Below is a small trained network, with its code and all its weights. Each question gives an input and a class and asks what happens when units are switched off, that is, made to give their printed mean instead of their output.

import numpy as np


def w(rows, s, z=0):
    codes = np.array(rows[::2]) - 128.0
    scale = np.full(codes.shape[1], s)
    scale[-1] = z or s
    return codes * scale


def f(y):
    return np.maximum(y, 0)


def log_softmax(a):
    a = a - a.max(-1, keepdims=True)
    return a - np.log(np.exp(a).sum(-1, keepdims=True))


def net(x, mask):
    res = np.array(x, float).reshape(1, 8) / 4 @ E
    y = f(res @ A[0][:, :-1].T + A[0][:, -1])
    res = res + np.where(mask, y, B[0][:, -1]) @ B[0][:, :-1]
    return log_softmax(res[-1] @ U[:, :-1].T + U[:, -1])


A, B = {}, {}
E = w([
[152,27,178,149,172,144,109,74,120,111,184],'x0',
[155,46,112,82,155,106,215,98,136,48,169],'x1',
[118,171,42,58,58,154,93,94,118,228,90],'x2',
[117,153,168,112,132,114,89,154,151,151,254],'x3',
[144,168,125,81,182,161,106,77,173,102,70],'x4',
[170,57,122,95,128,83,41,119,81,90,121],'x5',
[79,192,98,129,137,114,65,94,132,62,117],'x6',
[160,70,179,110,133,168,217,98,150,105,87],'x7',
],0.0087)
A[0] = w([
[85,151,67,50,77,154,112,145,137,133,91,85],'n1',
[174,80,140,112,136,171,222,105,126,117,129,134],'n2',
[78,166,159,193,98,130,171,149,151,145,130,188],'n3',
[138,81,189,153,159,116,126,165,158,122,193,170],'n4',
[60,139,153,163,93,141,40,81,102,140,123,33],'n5',
[122,127,123,140,127,138,98,124,117,167,126,2],'n6',
[100,174,99,70,51,158,116,138,141,130,103,93],'n7',
[142,76,138,85,100,127,141,137,140,164,102,94],'n8',
[117,116,128,111,79,158,104,155,137,168,139,47],'n9',
[116,141,140,128,189,145,124,152,122,4,91,88],'n10',
],0.011,0.0028)
B[0] = w([
[112,93,122,115,76,162,112,168,74,116,108,232],'n1',
[215,178,113,176,144,88,171,11,213,165,129,242],'n2',
[65,126,138,90,72,170,101,169,106,122,189,211],'n3',
[70,49,193,48,121,178,144,199,148,87,190,248],'n4',
[177,154,87,109,133,144,155,86,113,155,95,199],'n5',
[145,148,150,178,124,129,106,49,120,140,127,153],'n6',
[97,128,127,124,108,119,138,148,111,75,168,224],'n7',
[141,87,125,116,143,157,89,130,202,78,84,172],'n8',
[109,121,115,186,149,164,148,66,173,94,89,174],'n9',
[129,180,88,158,182,107,207,105,139,213,95,231],'n10',
],0.011)
U = w([
[242,164,64,136,156,129,168,10,140,160,3,11],'0',
[34,94,149,78,79,166,62,246,27,70,239,245],'1',
],0.0055,0.0012)

Each question gives the input, the list of numbers given to net, and the class t.
The units are the neurons (one row each of A and B). Each row of codes is followed by its name. A weight is (code - 128) times the scale printed after its matrix; where a second scale follows, it is the last column's (A, B and U).
mask holds one flag per neuron, in row order. A switched-off neuron (its flag False) gives its mean, the last column of its row in B, instead of its output. The means were averaged over made-up inputs and are rounded, as every weight is.
A unit's drop is (log p(t) with every unit on - log p(t) with that unit switched off) / (log p(t) with every unit on - log p(t) with every unit switched off).
The circuit of an input: a set's keep is (log p(t) with only the set's units on - log p(t) with every unit switched off) / (log p(t) with every unit on - log p(t) with every unit switched off). Starting from all 10 units, units are removed one at a time, each time the one whose removal leaves the highest keep (on an exact tie, the one counted first), for as long as the keep stays at least 0.8.
units of the circuit, in order: the units of the circuit, biggest drop first
top k neurons: the k neurons with the biggest drops, biggest first
drop when u is switched off: that unit's drop, to one decimal
input [6,3,4,4,-2,6,8,-7], class 0: units of the circuit, in order : (n5)
input [2,5,7,-3,8,6,3,-6], class 1: top 2 neurons : (n2; n1)
input [-2,-3,6,2,4,3,8,6], class 1: top 4 neurons : (n2; n7; n1; n10)
input [-6,-8,-4,6,8,6,0,-5], class 0: top 2 neurons : (n5; n4)
input [2,4,3,3,-6,-1,5,6], class 0: top 2 neurons : (n2; n3)
input [-7,0,8,-1,2,4,-7,-5], class 1: top 3 neurons : (n1; n7; n2)
input [4,8,-8,5,7,8,-1,6], class 0: drop when n2 is switched off : 2.8
input [-6,5,-8,-1,0,-1,-2,-3], class 0: drop when n2 is switched off : 0.2
input [3,-4,5,3,-7,8,7,6], class 0: drop when n5 is switched off : 0.4
input [0,3,8,7,7,1,5,2], class 1: drop when n2 is switched off : 0.2
